Below is a small trained network, with its code and all its weights. Each question gives an input and a class and asks what happens when units are switched off, that is, made to give their printed mean instead of their output.

import numpy as np


def w(rows, s, z=0):
    codes = np.array(rows[::2]) - 128.0
    scale = np.full(codes.shape[1], s)
    scale[-1] = z or s
    return codes * scale


def f(y):
    return np.maximum(y, 0)


def log_softmax(a):
    a = a - a.max(-1, keepdims=True)
    return a - np.log(np.exp(a).sum(-1, keepdims=True))


def net(x, mask):
    res = np.array(x, float).reshape(1, 6) / 4 @ E
    y = f(res @ A[0][:, :-1].T + A[0][:, -1])
    res = res + np.where(mask, y, B[0][:, -1]) @ B[0][:, :-1]
    return log_softmax(res[-1] @ U[:, :-1].T + U[:, -1])


A, B = {}, {}
E = w([
[97,4,31,178,141,97],'x0',
[131,124,127,126,127,132],'x1',
[160,169,37,33,181,59],'x2',
[129,134,123,135,133,123],'x3',
[246,64,189,143,226,135],'x4',
[161,86,190,116,49,2],'x5',
],0.0066)
A[0] = w([
[101,129,89,164,161,202,121],'neuron 1',
[169,125,146,154,50,28,59],'neuron 2',
[207,81,162,138,208,122,115],'neuron 3',
[179,229,211,72,143,146,88],'neuron 4',
[152,146,27,3,207,64,135],'neuron 5',
[113,147,88,119,178,193,69],'neuron 6',
[91,162,93,136,165,180,169],'neuron 7',
[118,192,68,146,154,209,78],'neuron 8',
[147,115,171,109,43,36,64],'neuron 9',
[236,106,190,123,194,143,99],'neuron 10',
[123,122,139,108,71,50,107],'neuron 11',
[197,59,169,151,213,107,79],'neuron 12',
[40,172,93,114,25,109,102],'neuron 13',
[110,135,118,166,147,213,112],'neuron 14',
[165,127,39,34,171,78,66],'neuron 15',
[86,22,56,208,148,97,46],'neuron 16',
[85,157,109,115,166,171,124],'neuron 17',
[21,183,91,129,53,96,117],'neuron 18',
[101,61,191,254,86,209,98],'neuron 19',
[129,86,66,178,135,113,230],'neuron 20',
[104,150,104,146,176,182,61],'neuron 21',
[114,172,77,146,149,195,76],'neuron 22',
[134,248,226,72,109,176,135],'neuron 23',
[124,165,90,120,178,155,130],'neuron 24',
[136,126,139,179,101,169,255],'neuron 25',
[59,154,84,87,52,141,84],'neuron 26',
[157,203,207,89,85,166,96],'neuron 27',
],0.0071,0.0079)
B[0] = w([
[188,76,163,113,151,87,175],'neuron 1',
[157,41,211,130,215,79,165],'neuron 2',
[146,181,94,173,150,180,188],'neuron 3',
[58,56,54,103,116,158,195],'neuron 4',
[49,202,212,119,98,125,223],'neuron 5',
[147,94,165,135,172,100,154],'neuron 6',
[185,107,168,120,123,73,196],'neuron 7',
[150,77,161,129,170,103,169],'neuron 8',
[170,47,182,144,212,82,171],'neuron 9',
[141,182,74,199,163,177,190],'neuron 10',
[173,99,171,128,164,88,169],'neuron 11',
[126,155,93,194,152,175,177],'neuron 12',
[168,162,93,205,195,176,196],'neuron 13',
[164,106,177,109,143,102,168],'neuron 14',
[2,168,186,122,126,146,173],'neuron 15',
[59,41,58,94,133,162,176],'neuron 16',
[165,91,157,123,154,88,166],'neuron 17',
[170,172,96,184,180,170,202],'neuron 18',
[9,196,206,107,116,138,200],'neuron 19',
[143,108,68,70,51,113,232],'neuron 20',
[186,64,209,131,199,99,146],'neuron 21',
[158,69,164,139,178,90,157],'neuron 22',
[105,35,52,94,108,153,233],'neuron 23',
[145,100,171,115,129,77,167],'neuron 24',
[167,215,135,66,20,79,254],'neuron 25',
[167,154,109,229,188,181,171],'neuron 26',
[80,59,72,94,135,146,188],'neuron 27',
],0.0073,0.008)
U = w([
[197,42,227,128,196,77,71],'0',
[159,187,64,253,179,204,78],'1',
[154,147,115,80,89,121,254],'2',
[50,24,31,69,109,166,52],'3',
[1,198,241,108,109,134,60],'4',
[183,161,117,85,80,111,219],'5',
],0.0094,0.0098)

Each question gives the input, the list of numbers given to net, and the class t.
The units are the neurons (one row each of A and B). Each row of codes is followed by its name. A weight is (code - 128) times the scale printed after its matrix; where a second scale follows, it is the last column's (A, B and U).
mask holds one flag per neuron, in row order. A switched-off neuron (its flag False) gives its mean, the last column of its row in B, instead of its output. The means were averaged over made-up inputs and are rounded, as every weight is.
A unit's drop is (log p(t) with every unit on - log p(t) with that unit switched off) / (log p(t) with every unit on - log p(t) with every unit switched off).
The circuit of an input: a set's keep is (log p(t) with only the set's units on - log p(t) with every unit switched off) / (log p(t) with every unit on - log p(t) with every unit switched off). Starting from the 12 units with the biggest drops (on a tie, the unit counted first), units are removed one at a time, each time the one whose removal leaves the highest keep (on an exact tie, the one counted first), for as long as the keep stays at least 0.8.
circuit, biggest first: the units of the circuit, biggest drop first
unit that matters most: the unit with the biggest drop
top k neurons: the k neurons with the biggest drops, biggest first
drop when u is switched off: that unit's drop, to one decimal
input [-7,2,4,5,-1,-6], class 3: top 2 neurons -> (neuron 23; neuron 4)
input [4,8,8,-2,2,6], class 4: unit that matters most -> neuron 5
input [-3,1,6,0,3,3], class 4: circuit, biggest first -> (neuron 5; neuron 15)
input [-5,2,7,-4,5,-3], class 4: top 2 neurons -> (neuron 5; neuron 15)
input [-3,2,8,1,-8,4], class 1: top 3 neurons -> (neuron 13; neuron 18; neuron 26)
input [-1,-1,-5,0,5,1], class 1: top 2 neurons -> (neuron 10; neuron 5)
input [1,0,-3,7,-1,7], class 0: top 2 neurons -> (neuron 2; neuron 9)
input [-2,4,-5,-4,-7,0], class 1: top 3 neurons -> (neuron 13; neuron 18; neuron 26)
input [-6,-5,7,4,-3,5], class 4: top 3 neurons -> (neuron 5; neuron 15; neuron 20)
input [-7,6,-2,-3,-4,5], class 3: circuit, biggest first -> (neuron 23; neuron 27)
input [0,3,5,-4,5,1], class 1: circuit, biggest first -> (neuron 10; neuron 3)
input [-8,-2,3,6,-7,-1], class 3: top 3 neurons -> (neuron 23; neuron 4; neuron 27)
input [8,5,7,4,8,-8], class 0: top 3 neurons -> (neuron 1; neuron 24; neuron 21)
input [-2,-6,-7,8,-1,8], class 0: circuit, biggest first -> (neuron 9)
input [-6,6,1,-5,6,2], class 1: top 4 neurons -> (neuron 10; neuron 3; neuron 20; neuron 12)
input [8,-4,-8,-4,7,4], class 3: top 3 neurons -> (neuron 16; neuron 20; neuron 5)
input [-1,4,8,-2,3,-1], class 4: top 2 neurons -> (neuron 5; neuron 15)
input [2,4,6,2,-3,0], class 4: top 3 neurons -> (neuron 5; neuron 15; neuron 23)
input [2,-4,-4,1,7,6], class 1: drop when neuron 18 is switched off -> -0.1
input [0,0,-8,-7,5,-3], class 4: circuit, biggest first -> (neuron 19)
input [-2,-1,6,3,4,-1], class 4: circuit, biggest first -> (neuron 5; neuron 15)
input [0,-1,-5,3,-1,7], class 0: drop when neuron 9 is switched off -> 0.7
input [-1,-5,-4,6,-8,-6], class 1: drop when neuron 18 is switched off -> 0.8
input [-7,5,-2,0,-1,5], class 3: drop when neuron 4 is switched off -> 0.2
